Below is a small trained network, with its code and all its weights. Each question gives an input and a target symbol and asks what happens when units are switched off, that is, made to give their printed mean instead of their output.

import numpy as np


def w(rows, s, z=0):
    codes = np.array(rows[::2]) - 128.0
    scale = np.full(codes.shape[1], s)
    scale[-1] = z or s
    return codes * scale


def f(y):
    return y / 2 * (1 + np.tanh(0.7978845608 * (y + 0.044715 * y**3)))


def softmax(a):
    e = np.exp(a - a.max(-1, keepdims=True))
    return e / e.sum(-1, keepdims=True)


def log_softmax(a):
    a = a - a.max(-1, keepdims=True)
    return a - np.log(np.exp(a).sum(-1, keepdims=True))


def net(x, mask):
    ids = ['αβδθλφ'.index(c) for c in x.split()]
    T = len(ids)
    res = E[ids] + P[:T]
    u = 0
    for l in range(2):
        q, k, v = (res @ M[l].T for M in (Q, K, V))
        z = softmax(np.where(np.tri(T) > 0, q @ k.T / 3**0.5, -1e9)) @ v
        res = res + np.where(mask[u], z, O[l][:, -1]) @ O[l][:, :-1]
        u += 1
        y = f(res @ A[l][:, :-1].T + A[l][:, -1])
        res = res + np.where(mask[u : u + 12], y, B[l][:, -1]) @ B[l][:, :-1]
        u += 12
    return log_softmax(res[-1] @ U[:, :-1].T + U[:, -1])


Q, K, V, O, A, B = {}, {}, {}, {}, {}, {}
E = w([
[80,153,177,27],'α',
[254,22,171,66],'β',
[203,107,164,105],'δ',
[247,75,55,112],'θ',
[69,162,170,137],'λ',
[114,133,102,243],'φ',
],0.0063)
P = w([
[2,83,182,101],'0',
[195,236,76,18],'1',
[173,73,52,154],'2',
[234,170,218,166],'3',
[103,136,136,42],'4',
[172,64,50,158],'5',
[240,149,242,171],'6',
[87,123,140,47],'7',
[170,63,48,162],'8',
],0.0081)
Q[0] = w([
[125,244,191,76],'0.h0',
[1,116,7,58],'0.h0',
[45,31,2,65],'0.h0',
],0.006)
K[0] = w([
[106,234,221,124],'0.h0',
[253,131,69,45],'0.h0',
[255,69,67,126],'0.h0',
],0.0066)
V[0] = w([
[115,95,253,79],'0.h0',
[35,122,174,179],'0.h0',
[51,103,241,86],'0.h0',
],0.0054)
O[0] = w([
[104,127,229,118,253],'0.h0',
[129,212,198,216,75],'0.h0',
[62,112,254,156,214],'0.h0',
],0.005,0.0024)
A[0] = w([
[154,246,127,112,84],'0.n0',
[143,110,148,252,49],'0.n1',
[175,170,121,75,169],'0.n2',
[3,111,39,241,240],'0.n3',
[84,174,232,91,105],'0.n4',
[95,170,94,206,254],'0.n5',
[215,37,41,220,71],'0.n6',
[236,50,120,250,111],'0.n7',
[187,159,225,161,130],'0.n8',
[141,154,62,89,216],'0.n9',
[149,16,246,180,204],'0.n10',
[66,22,109,1,193],'0.n11',
],0.0072,0.0056)
B[0] = w([
[149,104,148,80,119],'0.n0',
[63,198,107,123,121],'0.n1',
[169,124,90,198,167],'0.n2',
[183,127,153,254,150],'0.n3',
[96,193,245,74,168],'0.n4',
[206,52,97,219,153],'0.n5',
[90,251,143,109,164],'0.n6',
[74,248,177,35,179],'0.n7',
[141,146,219,116,176],'0.n8',
[162,127,13,165,175],'0.n9',
[117,93,225,36,253],'0.n10',
[73,49,11,79,233],'0.n11',
],0.0074)
Q[1] = w([
[254,122,164,156],'1.h0',
[235,102,50,210],'1.h0',
[46,79,136,161],'1.h0',
],0.0061)
K[1] = w([
[188,187,174,25],'1.h0',
[255,171,107,118],'1.h0',
[111,177,91,186],'1.h0',
],0.0062)
V[1] = w([
[79,1,145,57],'1.h0',
[240,191,167,126],'1.h0',
[186,93,82,59],'1.h0',
],0.0075)
O[1] = w([
[255,180,85,124,254],'1.h0',
[79,83,206,219,112],'1.h0',
[190,68,114,148,146],'1.h0',
],0.009,0.014)
A[1] = w([
[129,87,190,133,207],'1.n0',
[110,139,23,223,66],'1.n1',
[139,254,129,57,6],'1.n2',
[165,214,156,133,2],'1.n3',
[173,169,42,93,127],'1.n4',
[174,132,150,98,183],'1.n5',
[117,228,69,210,38],'1.n6',
[33,169,202,155,44],'1.n7',
[187,83,35,141,105],'1.n8',
[78,131,73,42,125],'1.n9',
[144,117,146,244,174],'1.n10',
[119,178,244,56,122],'1.n11',
],0.0082,0.0053)
B[1] = w([
[239,190,138,183,155],'1.n0',
[12,202,243,39,153],'1.n1',
[47,45,115,30,226],'1.n2',
[45,114,89,5,182],'1.n3',
[116,237,128,141,255],'1.n4',
[147,163,145,198,232],'1.n5',
[42,235,231,137,135],'1.n6',
[64,247,182,34,143],'1.n7',
[5,89,124,172,238],'1.n8',
[224,167,194,15,174],'1.n9',
[214,29,255,126,153],'1.n10',
[84,71,31,248,238],'1.n11',
],0.0066,0.014)
U = w([
[9,43,21,104,145],'α',
[204,190,172,4,141],'β',
[216,176,85,214,122],'δ',
[25,206,134,118,3],'θ',
[175,2,156,116,255],'λ',
[148,198,213,138,63],'φ',
],0.0067,0.0052)

Each question gives the input, a string of symbols that net reads in full, and the target symbol t.
The units are the heads (3 rows each of Q, K, V and O) and the neurons (one row each of A and B). Each row of codes is followed by its name. A weight is (code - 128) times the scale printed after its matrix; where a second scale follows, it is the last column's (O, A, B and U).
mask holds one flag per unit, layer by layer, with each layer's heads first. A switched-off unit (its flag False) gives its mean, the last column of its rows in O or B, instead of its output. The means were averaged over made-up inputs and are rounded, as every weight is.
A unit's drop is (log p(t) with every unit on - log p(t) with that unit switched off) / (log p(t) with every unit on - log p(t) with every unit switched off).
The circuit of an input: a set's keep is (log p(t) with only the set's units on - log p(t) with every unit switched off) / (log p(t) with every unit on - log p(t) with every unit switched off). Starting from the 12 units with the biggest drops (on a tie, the unit counted first), units are removed one at a time, each time the one whose removal leaves the highest keep (on an exact tie, the one counted first), for as long as the keep stays at least 0.8.
units of the circuit, in order: the units of the circuit, biggest drop first
k most important neurons: the k neurons with the biggest drops, biggest first
k most important neurons of layer l: the k neurons of layer l with the biggest drops, biggest first
input λ β α β β β α, target θ: 2 most important neurons -> (1.n11, 0.n4)
input β θ θ φ, target β: 4 most important neurons -> (0.n10, 1.n3, 0.n11, 1.n2)
input φ α β θ, target φ: units of the circuit, in order -> (1.h0, 0.h0, 0.n11)
input β β α, target α: units of the circuit, in order -> (1.n8, 0.h0, 0.n4, 0.n11)
input λ β β λ θ β φ α λ, target λ: 2 most important neurons -> (1.n10, 0.n3)
input β β β φ, target β: 3 most important neurons of layer 0 -> (0.n10, 0.n11, 0.n7)
input φ α β δ, target φ: units of the circuit, in order -> (1.h0, 0.h0, 0.n11, 0.n8)
input θ φ λ λ α α δ, target δ: units of the circuit, in order -> (1.n2, 1.n1, 1.n9)
input θ λ α θ β α λ, target δ: 2 most important neurons -> (1.n11, 1.n0)
input α β β θ β α, target α: units of the circuit, in order -> (1.n8, 0.h0, 0.n11)
input φ α α λ α φ θ, target φ: 3 most important neurons of layer 0 -> (0.n11, 0.n10, 0.n8)
input δ β β δ, target λ: units of the circuit, in order -> (1.n11, 1.n4, 0.n10, 0.h0)
input β α α α φ, target λ: 2 most important neurons of layer 1 -> (1.n4, 1.n10)
input φ α α λ, target φ: 2 most important neurons of layer 1 -> (1.n7, 1.n0)
input θ β α α, target δ: 3 most important neurons -> (1.n11, 0.n7, 1.n0)
input λ λ β α, target θ: 2 most important neurons -> (1.n11, 1.n7)
input δ λ θ β δ θ α, target λ: 2 most important neurons -> (1.n11, 1.n4)
input λ α α β β λ φ, target θ: 2 most important neurons -> (1.n11, 0.n1)
input β β φ λ β, target λ: 3 most important neurons -> (0.n7, 0.n6, 0.n11)
input α β δ φ θ φ λ δ, target λ: 3 most important neurons -> (0.n7, 1.n4, 0.n6)
input φ β λ φ β, target λ: units of the circuit, in order -> (1.h0, 0.n7, 1.n4)
input θ λ α α β β β, target δ: 2 most important neurons of layer 0 -> (0.n11, 0.n8)
input α β β α β α φ, target α: 4 most important neurons -> (1.n11, 1.n2, 1.n3, 0.n7)
input λ φ α α δ φ φ, target θ: 4 most important neurons -> (1.n11, 0.n7, 1.n7, 0.n1)
input α θ β β β β, target β: 3 most important neurons of layer 1 -> (1.n11, 1.n9, 1.n4)
input β λ λ λ θ, target α: most important neuron -> (0.n10)
input λ β β δ α β β, target θ: 3 most important neurons of layer 1 -> (1.n11, 1.n7, 1.n0)
